Here is a tiny trained network, its code and every weight. The questions are about switching its units off for an input and a class, where a switched-off unit gives its printed mean instead of its output.

import numpy as np


def w(rows, s, z=0):
    codes = np.array(rows[::2]) - 128.0
    scale = np.full(codes.shape[1], s)
    scale[-1] = z or s
    return codes * scale


def norm(h):
    return h / np.sqrt((h * h).mean(-1, keepdims=True) + 1e-5)


def f(y):
    return y / 2 * (1 + np.tanh(0.7978845608 * (y + 0.044715 * y**3)))


def log_softmax(a):
    a = a - a.max(-1, keepdims=True)
    return a - np.log(np.exp(a).sum(-1, keepdims=True))


def net(x, mask):
    res = np.array(x, float).reshape(1, 5) / 4 @ E
    u = 0
    for l in range(3):
        y = f(norm(res) @ A[l][:, :-1].T + A[l][:, -1])
        res = res + np.where(mask[u : u + 5], y, B[l][:, -1]) @ B[l][:, :-1]
        u += 5
    return log_softmax(norm(res)[-1] @ U[:, :-1].T + U[:, -1])


A, B = {}, {}
E = w([
[98,96,164,147,82,159],'x0',
[255,40,27,206,172,223],'x1',
[73,90,153,144,102,159],'x2',
[89,92,138,145,99,137],'x3',
[192,26,202,28,230,44],'x4',
],0.0049)
A[0] = w([
[142,163,254,131,109,228,108],'0.n0',
[153,12,237,83,208,29,101],'0.n1',
[56,127,125,125,18,50,111],'0.n2',
[92,229,236,106,167,80,178],'0.n3',
[119,125,149,118,97,68,2],'0.n4',
],0.0043,0.0035)
B[0] = w([
[214,190,20,67,166,37,130],'0.n0',
[119,109,135,28,133,228,253],'0.n1',
[246,253,75,112,248,63,172],'0.n2',
[14,36,100,190,17,60,235],'0.n3',
[187,72,167,150,181,26,99],'0.n4',
],0.0062,0.0035)
A[1] = w([
[174,103,133,173,150,75,78],'1.n0',
[49,200,153,29,104,136,240],'1.n1',
[64,192,163,193,80,1,85],'1.n2',
[82,128,251,50,155,29,6],'1.n3',
[149,69,162,135,148,67,136],'1.n4',
],0.0095,0.0015)
B[1] = w([
[66,115,143,107,44,114,120],'1.n0',
[64,107,164,117,66,2,249],'1.n1',
[220,193,178,136,229,175,254],'1.n2',
[40,72,14,135,21,160,250],'1.n3',
[89,43,159,106,100,92,148],'1.n4',
],0.0098,0.0073)
A[2] = w([
[198,33,223,80,199,136,3],'2.n0',
[112,236,252,156,181,87,38],'2.n1',
[167,160,143,166,165,173,156],'2.n2',
[125,91,211,59,191,111,118],'2.n3',
[105,113,115,89,109,200,85],'2.n4',
],0.013,0.0025)
B[2] = w([
[242,106,111,5,127,160,190],'2.n0',
[118,247,254,59,219,112,254],'2.n1',
[90,113,139,195,129,129,219],'2.n2',
[129,135,110,209,124,137,167],'2.n3',
[164,179,117,152,162,99,170],'2.n4',
],0.015,0.0082)
U = w([
[119,215,223,111,189,120,129],'0',
[140,138,104,252,146,183,140],'1',
[76,85,129,101,84,95,250],'2',
[231,89,113,72,142,172,17],'3',
],0.013,0.0012)

Each question gives the input, the list of numbers given to net, and the class t.
The units are the neurons (one row each of A and B). Each row of codes is followed by its name. A weight is (code - 128) times the scale printed after its matrix; where a second scale follows, it is the last column's (A, B and U).
mask holds one flag per neuron, layer by layer. A switched-off neuron (its flag False) gives its mean, the last column of its row in B, instead of its output. The means were averaged over made-up inputs and are rounded, as every weight is.
A unit's drop is (log p(t) with every unit on - log p(t) with that unit switched off) / (log p(t) with every unit on - log p(t) with every unit switched off).
The circuit of an input: a set's keep is (log p(t) with only the set's units on - log p(t) with every unit switched off) / (log p(t) with every unit on - log p(t) with every unit switched off). Starting from the 12 units with the biggest drops (on a tie, the unit counted first), units are removed one at a time, each time the one whose removal leaves the highest keep (on an exact tie, the one counted first), for as long as the keep stays at least 0.8.
circuit, biggest first: the units of the circuit, biggest drop first
unit that matters most: the unit with the biggest drop
top k neurons: the k neurons with the biggest drops, biggest first
k most important neurons of layer l: the k neurons of layer l with the biggest drops, biggest first
drop of u: that unit's drop, to one decimal
input [5,4,-3,6,-6], class 1: circuit, biggest first	[2.n1]
input [-5,-8,-2,-1,3], class 2: top 2 neurons	[1.n3, 2.n1]
input [-4,7,-8,-4,-2], class 1: circuit, biggest first	[2.n1, 2.n0]
input [8,1,6,5,-5], class 1: top 3 neurons	[2.n1, 1.n2, 1.n1]
input [2,1,8,-5,7], class 3: 2 most important neurons of layer 0	[0.n1, 0.n3]
input [-8,-6,-4,7,2], class 2: top 2 neurons	[1.n3, 2.n1]
input [-2,3,6,7,-7], class 1: top 2 neurons	[2.n1, 1.n1]
input [-6,2,2,6,-4], class 1: top 2 neurons	[2.n1, 1.n1]
input [7,6,2,7,0], class 1: 3 most important neurons of layer 1	[1.n2, 1.n1, 1.n4]
input [-2,0,3,-4,2], class 2: top 2 neurons	[1.n2, 2.n1]
input [5,3,-6,6,-6], class 1: top 2 neurons	[2.n1, 1.n1]
input [-6,2,-7,1,2], class 3: top 2 neurons	[2.n0, 1.n3]
input [8,0,8,8,4], class 2: top 2 neurons	[1.n2, 2.n1]
input [-2,3,4,-2,3], class 3: unit that matters most	2.n0
input [2,4,-8,-1,2], class 3: top 2 neurons	[1.n3, 2.n0]
input [-1,6,-5,7,7], class 3: drop of 2.n0	0.4
input [5,3,-1,5,4], class 3: drop of 2.n0	0.5
input [3,5,-5,1,6], class 3: drop of 1.n4	0.0
input [-3,6,-5,0,0], class 1: drop of 0.n1	0.2
input [-6,8,6,4,4], class 3: circuit, biggest first	[2.n0]
